Below is a small trained network, with its code and all its weights. Each question gives an input and a class and asks what happens when units are switched off, that is, made to give their printed mean instead of their output.

import numpy as np


def w(rows, s, z=0):
    codes = np.array(rows[::2]) - 128.0
    scale = np.full(codes.shape[1], s)
    scale[-1] = z or s
    return codes * scale


def f(y):
    return y / 2 * (1 + np.tanh(0.7978845608 * (y + 0.044715 * y**3)))


def log_softmax(a):
    a = a - a.max(-1, keepdims=True)
    return a - np.log(np.exp(a).sum(-1, keepdims=True))


def net(x, mask):
    res = np.array(x, float).reshape(1, 7) / 4 @ E
    y = f(res @ A[0][:, :-1].T + A[0][:, -1])
    res = res + np.where(mask, y, B[0][:, -1]) @ B[0][:, :-1]
    return log_softmax(res[-1] @ U[:, :-1].T + U[:, -1])


A, B = {}, {}
E = w([
[126,168,144,114,173,111,170,93,100,167,225,184],'x0',
[99,155,142,227,181,152,104,128,111,145,40,201],'x1',
[151,81,98,119,58,228,49,111,189,69,136,204],'x2',
[61,143,152,104,178,103,140,147,159,138,81,127],'x3',
[101,82,132,166,23,159,222,88,209,162,134,110],'x4',
[201,30,147,208,142,25,92,199,200,209,125,150],'x5',
[112,205,22,79,92,87,111,253,131,188,84,194],'x6',
],0.0076)
A[0] = w([
[115,244,53,56,175,94,78,206,38,153,127,185,254],'neuron 1',
[133,129,92,70,2,166,215,77,152,173,190,113,231],'neuron 2',
[124,114,196,163,208,121,140,78,50,117,85,96,245],'neuron 3',
[223,36,155,146,110,69,106,172,227,189,124,159,185],'neuron 4',
[127,112,48,10,13,154,115,118,160,85,84,94,219],'neuron 5',
[104,111,127,220,158,102,140,157,142,174,14,93,221],'neuron 6',
[31,187,179,43,197,116,237,120,146,91,165,91,195],'neuron 7',
[223,93,167,193,137,176,44,83,63,64,188,134,174],'neuron 8',
[62,184,104,205,166,195,83,141,131,109,86,239,164],'neuron 9',
[151,191,42,106,178,54,70,219,72,184,136,133,233],'neuron 10',
[223,49,184,201,160,135,77,111,114,104,198,113,202],'neuron 11',
[83,148,52,110,23,249,108,131,163,63,99,151,243],'neuron 12',
[138,139,200,106,181,150,146,4,119,111,205,81,235],'neuron 13',
],0.006,0.0025)
B[0] = w([
[181,160,113,59,176,98,159,148,37,141,115,229,254],'neuron 1',
[139,116,76,225,58,184,178,89,19,129,216,161,228],'neuron 2',
[58,186,194,82,175,118,175,89,178,106,107,71,210],'neuron 3',
[174,17,110,197,128,61,64,193,189,148,150,74,246],'neuron 4',
[140,195,78,106,57,169,41,253,55,59,172,58,226],'neuron 5',
[89,199,212,170,113,58,158,166,161,163,42,139,210],'neuron 6',
[61,171,122,132,204,135,93,81,47,214,218,91,216],'neuron 7',
[226,97,184,57,119,231,175,99,203,58,70,97,207],'neuron 8',
[149,88,151,152,164,169,58,40,139,212,40,226,194],'neuron 9',
[212,132,50,88,180,44,200,201,89,138,119,211,234],'neuron 10',
[179,85,150,119,107,134,188,135,227,107,138,105,216],'neuron 11',
[147,202,104,121,23,220,9,139,77,89,99,166,239],'neuron 12',
[82,68,147,65,138,156,173,8,116,91,189,70,232],'neuron 13',
],0.0068,0.0093)
U = w([
[204,163,57,45,210,51,157,199,88,140,118,212,182],'0',
[14,175,128,51,235,106,86,90,97,136,164,74,3],'1',
[136,141,142,165,132,171,35,71,153,167,37,229,164],'2',
[174,104,160,69,130,164,170,86,205,43,129,81,49],'3',
[172,45,103,225,94,45,62,215,216,174,150,113,172],'4',
[59,185,172,224,122,48,198,170,166,158,36,98,216],'5',
[114,119,93,207,74,148,197,54,84,154,221,146,130],'6',
[149,190,57,117,1,180,24,189,85,56,140,122,105],'7',
],0.0071,0.0011)

Each question gives the input, the list of numbers given to net, and the class t.
The units are the neurons (one row each of A and B). Each row of codes is followed by its name. A weight is (code - 128) times the scale printed after its matrix; where a second scale follows, it is the last column's (A, B and U).
mask holds one flag per neuron, in row order. A switched-off neuron (its flag False) gives its mean, the last column of its row in B, instead of its output. The means were averaged over made-up inputs and are rounded, as every weight is.
A unit's drop is (log p(t) with every unit on - log p(t) with that unit switched off) / (log p(t) with every unit on - log p(t) with every unit switched off).
The circuit of an input: a set's keep is (log p(t) with only the set's units on - log p(t) with every unit switched off) / (log p(t) with every unit on - log p(t) with every unit switched off). Starting from the 12 units with the biggest drops (on a tie, the unit counted first), units are removed one at a time, each time the one whose removal leaves the highest keep (on an exact tie, the one counted first), for as long as the keep stays at least 0.8.
circuit, biggest first: the units of the circuit, biggest drop first
top k neurons: the k neurons with the biggest drops, biggest first
drop of u: that unit's drop, to one decimal
input [-8,-6,-1,6,-6,-5,-7], class 1: circuit, biggest first => neuron 7
input [1,7,-3,0,-1,2,-7], class 3: circuit, biggest first => neuron 8; neuron 11
input [0,-8,-4,-5,-1,8,-7], class 3: top 3 neurons => neuron 8; neuron 13; neuron 11
input [7,0,1,3,1,-6,-8], class 1: top 2 neurons => neuron 7; neuron 3
input [5,6,7,-2,-2,0,5], class 2: top 2 neurons => neuron 9; neuron 12
input [4,-5,1,-8,-6,7,1], class 4: top 2 neurons => neuron 4; neuron 11
input [3,-5,6,5,2,-4,-4], class 7: top 2 neurons => neuron 12; neuron 5
input [-1,3,-2,3,-2,4,-3], class 5: circuit, biggest first => neuron 6; neuron 3
input [-3,4,-8,-8,-2,2,0], class 5: top 3 neurons => neuron 6; neuron 3; neuron 5
input [0,7,4,-5,-1,-6,-4], class 2: top 3 neurons => neuron 9; neuron 12; neuron 5
input [0,-4,-5,-5,0,-7,-2], class 1: top 2 neurons => neuron 7; neuron 11
input [-1,8,1,-4,-3,-4,2], class 2: drop of neuron 9 => 0.7
input [2,3,2,2,-2,-7,4], class 0: drop of neuron 1 => 2.5
input [0,-8,6,2,6,-3,-6], class 7: drop of neuron 5 => 0.9
input [8,-3,6,8,-5,6,-4], class 3: drop of neuron 4 => -0.1
